Below is a small trained network, with its code and all its weights. Each question gives an input and a class and asks what happens when units are switched off, that is, made to give their printed mean instead of their output.

import numpy as np


def w(rows, s, z=0):
    codes = np.array(rows[::2]) - 128.0
    scale = np.full(codes.shape[1], s)
    scale[-1] = z or s
    return codes * scale


def norm(h):
    return h / np.sqrt((h * h).mean(-1, keepdims=True) + 1e-5)


def f(y):
    return y / 2 * (1 + np.tanh(0.7978845608 * (y + 0.044715 * y**3)))


def log_softmax(a):
    a = a - a.max(-1, keepdims=True)
    return a - np.log(np.exp(a).sum(-1, keepdims=True))


def net(x, mask):
    res = np.array(x, float).reshape(1, 8) / 4 @ E
    u = 0
    for l in range(3):
        y = f(norm(res) @ A[l][:, :-1].T + A[l][:, -1])
        res = res + np.where(mask[u : u + 4], y, B[l][:, -1]) @ B[l][:, :-1]
        u += 4
    return log_softmax(norm(res)[-1] @ U[:, :-1].T + U[:, -1])


A, B = {}, {}
E = w([
[201,115,7],'x0',
[122,54,92],'x1',
[206,181,87],'x2',
[115,170,153],'x3',
[130,255,67],'x4',
[63,139,129],'x5',
[165,222,193],'x6',
[76,125,63],'x7',
],0.0069)
A[0] = w([
[126,112,184,166],'L0N1',
[200,115,255,244],'L0N2',
[135,231,85,39],'L0N3',
[178,99,23,1],'L0N4',
],0.022,0.00097)
B[0] = w([
[56,152,105,168],'L0N1',
[80,190,2,237],'L0N2',
[171,201,222,244],'L0N3',
[175,57,106,222],'L0N4',
],0.03,0.011)
A[1] = w([
[6,60,210,9],'L1N1',
[199,173,51,72],'L1N2',
[42,50,124,61],'L1N3',
[84,251,171,38],'L1N4',
],0.011,0.0013)
B[1] = w([
[57,84,216,145],'L1N1',
[144,87,226,184],'L1N2',
[167,110,217,166],'L1N3',
[250,37,174,254],'L1N4',
],0.011,0.0056)
A[2] = w([
[60,107,185,17],'L2N1',
[62,182,71,99],'L2N2',
[196,250,216,4],'L2N3',
[60,103,212,70],'L2N4',
],0.017,0.0031)
B[2] = w([
[116,87,178,137],'L2N1',
[24,128,74,193],'L2N2',
[195,251,244,248],'L2N3',
[46,89,197,148],'L2N4',
],0.019,0.012)
U = w([
[223,250,192,149],'0',
[72,55,201,1],'1',
[98,190,42,232],'2',
[245,21,68,90],'3',
],0.016,0.0049)

Each question gives the input, the list of numbers given to net, and the class t.
The units are the neurons (one row each of A and B). Each row of codes is followed by its name. A weight is (code - 128) times the scale printed after its matrix; where a second scale follows, it is the last column's (A, B and U).
mask holds one flag per neuron, layer by layer. A switched-off neuron (its flag False) gives its mean, the last column of its row in B, instead of its output. The means were averaged over made-up inputs and are rounded, as every weight is.
A unit's drop is (log p(t) with every unit on - log p(t) with that unit switched off) / (log p(t) with every unit on - log p(t) with every unit switched off).
top k neurons: the k neurons with the biggest drops, biggest first
drop of u: that unit's drop, to one decimal
input [6,-1,3,7,2,-1,-7,-2], class 3: top neuron : (L0N4)
input [2,3,-6,4,2,5,-7,0], class 1: top 2 neurons : (L0N3; L0N2)
input [6,-6,7,-3,-3,0,0,3], class 3: top 2 neurons : (L0N4; L2N3)
input [4,-5,-4,-4,-6,5,0,6], class 1: top 2 neurons : (L0N3; L0N2)
input [-8,-8,-6,-5,5,5,-3,1], class 1: top 2 neurons : (L0N2; L0N3)
input [2,8,-6,-5,5,3,4,7], class 3: top 3 neurons : (L2N3; L0N2; L0N3)
input [-5,-6,2,0,-2,6,-1,8], class 1: top 3 neurons : (L0N2; L0N3; L1N1)
input [-6,-3,-6,6,-8,3,4,-3], class 2: drop of L0N2 : 0.2
input [-4,5,-4,-4,-8,1,-1,6], class 1: drop of L0N2 : 0.5
input [-4,2,-6,8,-8,-7,8,-7], class 2: drop of L0N1 : 0.0
input [-1,-4,-6,-7,5,-1,8,-8], class 2: drop of L0N2 : 1.2
